Below is a small trained network, with its code and all its weights. Each question gives an input and a class and asks what happens when units are switched off, that is, made to give their printed mean instead of their output.

import numpy as np


def w(rows, s, z=0):
    codes = np.array(rows[::2]) - 128.0
    scale = np.full(codes.shape[1], s)
    scale[-1] = z or s
    return codes * scale


def f(y):
    return y / 2 * (1 + np.tanh(0.7978845608 * (y + 0.044715 * y**3)))


def log_softmax(a):
    a = a - a.max(-1, keepdims=True)
    return a - np.log(np.exp(a).sum(-1, keepdims=True))


def net(x, mask):
    res = np.array(x, float).reshape(1, 8) / 4 @ E
    y = f(res @ A[0][:, :-1].T + A[0][:, -1])
    res = res + np.where(mask, y, B[0][:, -1]) @ B[0][:, :-1]
    return log_softmax(res[-1] @ U[:, :-1].T + U[:, -1])


A, B = {}, {}
E = w([
[202,100,175,69,51,32],'x0',
[132,123,108,124,102,131],'x1',
[124,127,155,148,143,123],'x2',
[136,138,100,107,130,132],'x3',
[130,254,191,139,3,150],'x4',
[29,164,104,158,122,19],'x5',
[129,125,122,128,116,129],'x6',
[123,127,147,131,139,125],'x7',
],0.0093)
A[0] = w([
[145,90,145,97,112,50,36],'neuron 0',
[92,112,150,166,134,130,120],'neuron 1',
[43,129,80,154,161,123,136],'neuron 2',
[154,12,115,114,177,106,163],'neuron 3',
[200,155,198,106,98,134,114],'neuron 4',
[129,141,95,138,148,108,111],'neuron 5',
[76,160,111,135,107,45,2],'neuron 6',
[184,171,121,90,139,143,137],'neuron 7',
[48,165,123,101,90,27,221],'neuron 8',
[107,116,153,138,116,138,122],'neuron 9',
[165,69,142,144,129,219,86],'neuron 10',
[136,95,107,164,120,73,70],'neuron 11',
[126,96,142,115,128,146,112],'neuron 12',
[154,159,155,95,118,130,115],'neuron 13',
[60,76,93,109,170,83,157],'neuron 14',
[163,153,50,118,103,110,126],'neuron 15',
[71,187,109,149,129,136,48],'neuron 16',
[51,158,118,117,111,43,21],'neuron 17',
[139,139,127,130,87,127,145],'neuron 18',
[139,79,113,130,104,100,137],'neuron 19',
[169,150,167,120,100,124,102],'neuron 20',
[192,107,115,134,121,26,219],'neuron 21',
[104,228,145,162,66,155,169],'neuron 22',
[66,169,104,161,150,247,104],'neuron 23',
[89,133,156,160,95,149,59],'neuron 24',
[62,123,69,171,158,116,127],'neuron 25',
],0.014,0.0081)
B[0] = w([
[146,174,107,138,174,179,166],'neuron 0',
[133,125,94,107,102,133,144],'neuron 1',
[115,121,115,141,37,115,200],'neuron 2',
[138,158,136,110,228,156,235],'neuron 3',
[111,88,124,135,40,94,188],'neuron 4',
[105,139,137,131,104,134,138],'neuron 5',
[129,72,179,105,187,147,167],'neuron 6',
[96,113,137,137,120,130,153],'neuron 7',
[133,204,61,157,149,157,247],'neuron 8',
[118,127,102,108,140,115,130],'neuron 9',
[124,185,115,117,198,131,182],'neuron 10',
[104,152,115,138,126,131,144],'neuron 11',
[112,145,142,125,148,117,135],'neuron 12',
[141,90,127,156,114,127,153],'neuron 13',
[129,130,111,171,62,109,212],'neuron 14',
[98,122,150,139,156,104,142],'neuron 15',
[129,138,100,171,111,131,161],'neuron 16',
[161,103,171,70,199,142,178],'neuron 17',
[114,96,128,130,116,110,156],'neuron 18',
[119,126,139,144,174,124,155],'neuron 19',
[112,103,120,125,81,109,162],'neuron 20',
[118,85,162,99,167,126,219],'neuron 21',
[134,115,164,101,209,132,234],'neuron 22',
[151,130,138,101,249,138,223],'neuron 23',
[119,155,108,123,141,126,141],'neuron 24',
[113,135,122,138,41,108,195],'neuron 25',
],0.019,0.016)
U = w([
[186,213,62,92,165,184,42],'0',
[192,113,178,22,177,152,255],'1',
[147,121,62,144,1,82,88],'2',
],0.009,0.00065)

Each question gives the input, the list of numbers given to net, and the class t.
The units are the neurons (one row each of A and B). Each row of codes is followed by its name. A weight is (code - 128) times the scale printed after its matrix; where a second scale follows, it is the last column's (A, B and U).
mask holds one flag per neuron, in row order. A switched-off neuron (its flag False) gives its mean, the last column of its row in B, instead of its output. The means were averaged over made-up inputs and are rounded, as every weight is.
A unit's drop is (log p(t) with every unit on - log p(t) with that unit switched off) / (log p(t) with every unit on - log p(t) with every unit switched off).
The circuit of an input: a set's keep is (log p(t) with only the set's units on - log p(t) with every unit switched off) / (log p(t) with every unit on - log p(t) with every unit switched off). Starting from the 12 units with the biggest drops (on a tie, the unit counted first), units are removed one at a time, each time the one whose removal leaves the highest keep (on an exact tie, the one counted first), for as long as the keep stays at least 0.8.
circuit, biggest first: the units of the circuit, biggest drop first
k most important neurons: the k neurons with the biggest drops, biggest first
drop when u is switched off: that unit's drop, to one decimal
input [1,8,0,7,4,8,7,4], class 1: circuit, biggest first : [neuron 17]
input [5,-2,3,-3,-3,8,2,-7], class 0: 2 most important neurons : [neuron 8; neuron 0]
input [0,-8,8,2,-6,-2,1,2], class 0: 3 most important neurons : [neuron 22; neuron 17; neuron 6]
input [-7,7,-1,8,1,-5,-4,-1], class 1: 2 most important neurons : [neuron 8; neuron 23]
input [1,6,3,0,6,1,7,2], class 1: 4 most important neurons : [neuron 22; neuron 14; neuron 2; neuron 25]
input [6,-1,-3,7,-3,3,-1,1], class 0: 3 most important neurons : [neuron 8; neuron 0; neuron 22]
input [-6,0,-4,5,6,0,-1,-6], class 1: 2 most important neurons : [neuron 22; neuron 8]
input [8,7,-7,2,8,0,3,3], class 2: 3 most important neurons : [neuron 4; neuron 23; neuron 3]
input [8,3,2,1,-2,1,-8,-6], class 0: 4 most important neurons : [neuron 0; neuron 8; neuron 22; neuron 17]
input [6,7,1,8,-7,1,6,-6], class 0: 2 most important neurons : [neuron 0; neuron 22]
input [6,-4,5,-8,-4,3,-6,-7], class 0: 3 most important neurons : [neuron 8; neuron 0; neuron 22]
input [7,1,-6,-1,-7,4,5,-3], class 0: 2 most important neurons : [neuron 8; neuron 0]
input [7,1,-4,8,-7,1,1,-6], class 0: 2 most important neurons : [neuron 0; neuron 22]
input [-6,1,4,-7,3,-4,6,-7], class 1: 2 most important neurons : [neuron 8; neuron 23]
input [-3,4,5,4,4,-6,5,2], class 1: circuit, biggest first : [neuron 8]
input [1,-2,1,4,2,-5,1,1], class 2: drop when neuron 4 is switched off : 0.1
input [7,-7,6,2,7,-2,0,7], class 2: drop when neuron 4 is switched off : 0.4
input [7,-4,3,-3,8,-6,-1,-6], class 2: drop when neuron 4 is switched off : 0.5
